Below are the code and all the weights of a small trained network. Each question names an input and a target symbol and asks about switching units off, where a switched-off unit gives its printed mean instead of its output.

import numpy as np


def w(rows, s, z=0):
    codes = np.array(rows[::2]) - 128.0
    scale = np.full(codes.shape[1], s)
    scale[-1] = z or s
    return codes * scale


def f(y):
    return y / 2 * (1 + np.tanh(0.7978845608 * (y + 0.044715 * y**3)))


def softmax(a):
    e = np.exp(a - a.max(-1, keepdims=True))
    return e / e.sum(-1, keepdims=True)


def log_softmax(a):
    a = a - a.max(-1, keepdims=True)
    return a - np.log(np.exp(a).sum(-1, keepdims=True))


def net(x, mask):
    ids = ['ΔΛΣΨγεζημξτω'.index(c) for c in x.split()]
    T = len(ids)
    res = E[ids] + P[:T]
    q, k, v = (res @ M[0].T for M in (Q, K, V))
    z = softmax(np.where(np.tri(T) > 0, q @ k.T / 4**0.5, -1e9)) @ v
    res = res + np.where(mask[0], z, O[0][:, -1]) @ O[0][:, :-1]
    y = f(res @ A[0][:, :-1].T + A[0][:, -1])
    res = res + np.where(mask[1:9], y, B[0][:, -1]) @ B[0][:, :-1]
    return log_softmax(res[-1] @ U[:, :-1].T + U[:, -1])


Q, K, V, O, A, B = {}, {}, {}, {}, {}, {}
E = w([
[116,126,100,229],'Δ',
[182,131,128,31],'Λ',
[93,188,151,164],'Σ',
[179,214,118,36],'Ψ',
[189,235,111,129],'γ',
[187,150,98,140],'ε',
[131,114,163,116],'ζ',
[129,104,66,143],'η',
[125,240,196,115],'μ',
[153,144,109,77],'ξ',
[9,180,95,211],'τ',
[103,68,136,117],'ω',
],0.015)
P = w([
[72,145,181,78],'0',
[202,127,42,255],'1',
[37,150,168,73],'2',
[221,119,38,240],'3',
[24,151,181,60],'4',
[225,118,40,239],'5',
[21,154,190,58],'6',
[233,114,39,248],'7',
[17,160,194,52],'8',
[232,116,40,236],'9',
[17,157,207,61],'10',
[242,120,38,240],'11',
],0.0069)
Q[0] = w([
[100,135,52,179],'head 1',
[185,237,210,153],'head 1',
[197,56,209,107],'head 1',
[2,233,163,57],'head 1',
],0.007)
K[0] = w([
[171,105,248,151],'head 1',
[108,91,53,131],'head 1',
[99,143,89,217],'head 1',
[23,179,91,2],'head 1',
],0.009)
V[0] = w([
[188,207,251,135],'head 1',
[254,28,60,92],'head 1',
[134,229,48,117],'head 1',
[17,161,210,46],'head 1',
],0.0064)
O[0] = w([
[45,106,191,165,205],'head 1',
[254,56,152,125,44],'head 1',
[241,145,99,154,254],'head 1',
[70,109,72,46,115],'head 1',
],0.0082,0.0039)
A[0] = w([
[81,124,130,210,175],'neuron 1',
[96,173,151,157,122],'neuron 2',
[103,32,68,181,77],'neuron 3',
[139,99,113,216,106],'neuron 4',
[165,6,111,147,255],'neuron 5',
[170,184,91,155,128],'neuron 6',
[182,144,71,116,69],'neuron 7',
[156,198,144,199,62],'neuron 8',
],0.017,0.009)
B[0] = w([
[147,181,150,80,221],'neuron 1',
[153,77,109,111,199],'neuron 2',
[133,54,179,6,153],'neuron 3',
[61,99,82,204,215],'neuron 4',
[191,100,151,169,201],'neuron 5',
[109,116,133,58,252],'neuron 6',
[135,123,67,87,178],'neuron 7',
[85,163,167,126,247],'neuron 8',
],0.015,0.012)
U = w([
[149,129,89,101,98],'Δ',
[114,127,58,181,184],'Λ',
[82,73,158,72,1],'Σ',
[114,55,106,102,93],'Ψ',
[120,194,144,182,183],'γ',
[174,183,179,195,214],'ε',
[198,146,130,126,157],'ζ',
[168,97,210,117,122],'η',
[155,132,75,147,173],'μ',
[66,145,16,145,76],'ξ',
[167,166,249,117,123],'τ',
[78,88,171,147,135],'ω',
],0.011,0.0097)

Each question gives the input, a string of symbols that net reads in full, and the target symbol t.
The units are the heads (4 rows each of Q, K, V and O) and the neurons (one row each of A and B). Each row of codes is followed by its name. A weight is (code - 128) times the scale printed after its matrix; where a second scale follows, it is the last column's (O, A, B and U).
mask holds one flag per unit, heads first, then neurons. A switched-off unit (its flag False) gives its mean, the last column of its rows in O or B, instead of its output. The means were averaged over made-up inputs and are rounded, as every weight is.
A unit's drop is (log p(t) with every unit on - log p(t) with that unit switched off) / (log p(t) with every unit on - log p(t) with every unit switched off).
The circuit of an input: a set's keep is (log p(t) with only the set's units on - log p(t) with every unit switched off) / (log p(t) with every unit on - log p(t) with every unit switched off). Starting from all 9 units, units are removed one at a time, each time the one whose removal leaves the highest keep (on an exact tie, the one counted first), for as long as the keep stays at least 0.8.
circuit, biggest first: the units of the circuit, biggest drop first
unit that matters most: the unit with the biggest drop
top k neurons: the k neurons with the biggest drops, biggest first
drop when u is switched off: that unit's drop, to one decimal
input Λ Δ ξ ξ γ ω ε η ε μ η Ψ, target Δ: top 4 neurons -> (neuron 7; neuron 6; neuron 4; neuron 5)
input Δ ξ μ Δ μ ε γ Λ, target ζ: circuit, biggest first -> (neuron 5; neuron 7; head 1)
input η η ω η γ ω, target η: circuit, biggest first -> (neuron 5; neuron 3)
input γ γ Σ μ Δ ω, target η: circuit, biggest first -> (neuron 3; neuron 5)
input Δ γ Δ, target γ: top 4 neurons -> (neuron 1; neuron 4; neuron 6; neuron 7)
input η ξ η τ, target Σ: circuit, biggest first -> (neuron 3)
input Λ Ψ η, target η: circuit, biggest first -> (head 1; neuron 4; neuron 5)
input γ ξ μ μ, target τ: circuit, biggest first -> (neuron 4; neuron 8)
input τ ω η ζ μ Δ η γ τ Δ Δ Ψ, target Δ: top 3 neurons -> (neuron 7; neuron 4; neuron 6)
input μ ξ Δ Σ, target γ: top 4 neurons -> (neuron 3; neuron 1; neuron 8; neuron 7)
input Ψ Δ η γ Δ γ Σ ε γ μ μ γ, target ξ: top 3 neurons -> (neuron 7; neuron 4; neuron 6)
input Δ Ψ ζ ε μ Σ Σ ε ζ μ ξ μ, target τ: top 4 neurons -> (neuron 4; neuron 8; neuron 7; neuron 6)
input γ Δ Σ τ, target Σ: top 2 neurons -> (neuron 3; neuron 1)
input Σ η τ Δ ξ, target ξ: unit that matters most -> head 1
input ζ γ γ ε, target Λ: top 3 neurons -> (neuron 4; neuron 7; neuron 5)
input Σ η Λ ζ ε ξ ε γ μ Λ, target ζ: top 3 neurons -> (neuron 5; neuron 7; neuron 4)
input Δ η Δ ε, target Λ: top 2 neurons -> (neuron 4; neuron 5)
input μ μ Δ ζ, target ε: drop when neuron 4 is switched off -> 0.0
input Ψ ε μ Λ ζ ε Ψ ω μ Σ γ Σ, target γ: drop when neuron 8 is switched off -> 0.3
input ε γ Δ τ ε Δ Δ Ψ Δ, target γ: drop when neuron 3 is switched off -> 0.1
input Ψ γ τ Ψ Ψ ζ ω γ ξ ζ, target ε: top neuron -> (neuron 5)
